Below is a small trained network, with its code and all its weights. Each question gives an input and a target symbol and asks what happens when units are switched off, that is, made to give their printed mean instead of their output.

import numpy as np


def w(rows, s, z=0):
    codes = np.array(rows[::2]) - 128.0
    scale = np.full(codes.shape[1], s)
    scale[-1] = z or s
    return codes * scale


def f(y):
    return y / 2 * (1 + np.tanh(0.7978845608 * (y + 0.044715 * y**3)))


def softmax(a):
    e = np.exp(a - a.max(-1, keepdims=True))
    return e / e.sum(-1, keepdims=True)


def log_softmax(a):
    a = a - a.max(-1, keepdims=True)
    return a - np.log(np.exp(a).sum(-1, keepdims=True))


def net(x, mask):
    ids = ['βγδεηθλμξστφω'.index(c) for c in x.split()]
    T = len(ids)
    res = E[ids] + P[:T]
    r = res
    for j in range(2):
        rows = slice(2 * j, 2 * j + 2)
        q, k, v = (r @ M[0][rows].T for M in (Q, K, V))
        z = softmax(np.where(np.tri(T) > 0, q @ k.T / 2**0.5, -1e9)) @ v
        o = O[0][rows]
        res = res + np.where(mask[j], z, o[:, -1]) @ o[:, :-1]
    y = f(res @ A[0][:, :-1].T + A[0][:, -1])
    res = res + np.where(mask[2:14], y, B[0][:, -1]) @ B[0][:, :-1]
    return log_softmax(res[-1] @ U[:, :-1].T + U[:, -1])


Q, K, V, O, A, B = {}, {}, {}, {}, {}, {}
E = w([
[157,254,104],'β',
[160,209,139],'γ',
[116,66,213],'δ',
[140,192,155],'ε',
[146,172,179],'η',
[145,166,181],'θ',
[146,164,180],'λ',
[133,147,190],'μ',
[117,202,155],'ξ',
[68,68,188],'σ',
[193,82,144],'τ',
[148,160,167],'φ',
[135,184,179],'ω',
],0.015)
P = w([
[63,252,240],'0',
[175,132,193],'1',
[163,123,189],'2',
[160,118,181],'3',
[152,115,176],'4',
[146,112,165],'5',
[145,103,169],'6',
[148,99,166],'7',
[144,93,167],'8',
[149,94,169],'9',
[155,106,161],'10',
],0.015)
Q[0] = w([
[188,51,156],'head 1',
[66,103,2],'head 1',
[92,87,63],'head 2',
[119,32,115],'head 2',
],0.0092)
K[0] = w([
[126,140,145],'head 1',
[247,93,124],'head 1',
[205,135,73],'head 2',
[182,93,36],'head 2',
],0.013)
V[0] = w([
[180,192,87],'head 1',
[11,187,114],'head 1',
[208,80,53],'head 2',
[214,108,140],'head 2',
],0.012)
O[0] = w([
[130,249,116,99],'head 1',
[122,139,43,228],'head 1',
[169,124,106,6],'head 2',
[176,170,134,150],'head 2',
],0.014,0.013)
A[0] = w([
[96,198,144,83],'neuron 1',
[181,100,108,101],'neuron 2',
[155,34,137,162],'neuron 3',
[182,135,190,162],'neuron 4',
[67,128,122,124],'neuron 5',
[121,169,179,81],'neuron 6',
[119,110,118,198],'neuron 7',
[205,251,161,152],'neuron 8',
[94,139,206,148],'neuron 9',
[227,138,118,32],'neuron 10',
[130,211,119,254],'neuron 11',
[119,90,8,153],'neuron 12',
],0.012,0.0069)
B[0] = w([
[149,5,111,171],'neuron 1',
[129,23,147,161],'neuron 2',
[98,178,182,255],'neuron 3',
[91,237,79,201],'neuron 4',
[196,64,32,181],'neuron 5',
[207,192,25,150],'neuron 6',
[7,198,166,174],'neuron 7',
[29,59,230,206],'neuron 8',
[173,201,175,215],'neuron 9',
[206,18,152,159],'neuron 10',
[159,173,185,220],'neuron 11',
[1,147,73,212],'neuron 12',
],0.0058,0.0098)
U = w([
[53,203,166,188],'β',
[110,137,164,253],'γ',
[148,39,197,246],'δ',
[135,172,105,104],'ε',
[153,142,125,89],'η',
[146,140,121,95],'θ',
[154,137,127,91],'λ',
[146,123,121,100],'μ',
[139,191,42,78],'ξ',
[87,67,124,4],'σ',
[201,157,244,102],'τ',
[168,139,121,120],'φ',
[154,158,84,94],'ω',
],0.011,0.0063)

Each question gives the input, a string of symbols that net reads in full, and the target symbol t.
The units are the heads (2 rows each of Q, K, V and O) and the neurons (one row each of A and B). Each row of codes is followed by its name. A weight is (code - 128) times the scale printed after its matrix; where a second scale follows, it is the last column's (O, A, B and U).
mask holds one flag per unit, heads first, then neurons. A switched-off unit (its flag False) gives its mean, the last column of its rows in O or B, instead of its output. The means were averaged over made-up inputs and are rounded, as every weight is.
A unit's drop is (log p(t) with every unit on - log p(t) with that unit switched off) / (log p(t) with every unit on - log p(t) with every unit switched off).
The circuit of an input: a set's keep is (log p(t) with only the set's units on - log p(t) with every unit switched off) / (log p(t) with every unit on - log p(t) with every unit switched off). Starting from the 12 units with the biggest drops (on a tie, the unit counted first), units are removed one at a time, each time the one whose removal leaves the highest keep (on an exact tie, the one counted first), for as long as the keep stays at least 0.8.
circuit, biggest first: the units of the circuit, biggest drop first
top k neurons: the k neurons with the biggest drops, biggest first
heads that matter: for each layer, one digit per head in row order, 1 if its drop is at least 0.15 and else 0, layers parted by /
input τ τ τ τ τ δ θ τ σ β, target τ: circuit, biggest first	(head 1)
input τ σ σ τ β τ δ τ λ, target τ: circuit, biggest first	(head 1; neuron 9)
input τ τ σ τ, target τ: circuit, biggest first	(head 1; neuron 12; head 2)
input τ τ τ ε, target τ: circuit, biggest first	(head 1; neuron 12)
input δ μ ξ ω τ ξ η, target δ: top 2 neurons	(neuron 4; neuron 12)
input σ τ ξ β τ β φ, target σ: heads that matter	11
input τ σ β β, target τ: circuit, biggest first	(head 1; neuron 12)
input σ β ξ σ δ τ μ, target σ: circuit, biggest first	(head 1; head 2)
input ξ σ δ τ, target ξ: top 2 neurons	(neuron 3; neuron 12)
input τ τ τ γ θ ω, target τ: heads that matter	10
input ξ δ τ, target β: circuit, biggest first	(head 1; neuron 12; neuron 5)
input τ δ σ β τ τ τ τ φ τ μ, target τ: circuit, biggest first	(head 1; neuron 9)
input τ β δ β τ μ ω σ η, target τ: circuit, biggest first	(head 1; neuron 12)
input δ σ τ τ τ μ, target δ: heads that matter	10
input β τ θ ε τ, target β: circuit, biggest first	(head 1; neuron 8)
input σ μ β σ τ δ σ, target σ: heads that matter	10
input δ τ λ ξ τ τ λ, target δ: circuit, biggest first	(head 1)
input ξ β β, target ξ: heads that matter	11
input τ τ ω τ θ, target τ: top 3 neurons	(neuron 12; neuron 9; neuron 7)
input τ τ τ μ λ τ τ ξ γ, target τ: heads that matter	10
input ξ λ θ β δ λ τ φ, target ξ: heads that matter	11
input ξ σ τ ε σ τ φ, target ξ: top neuron	(neuron 8)
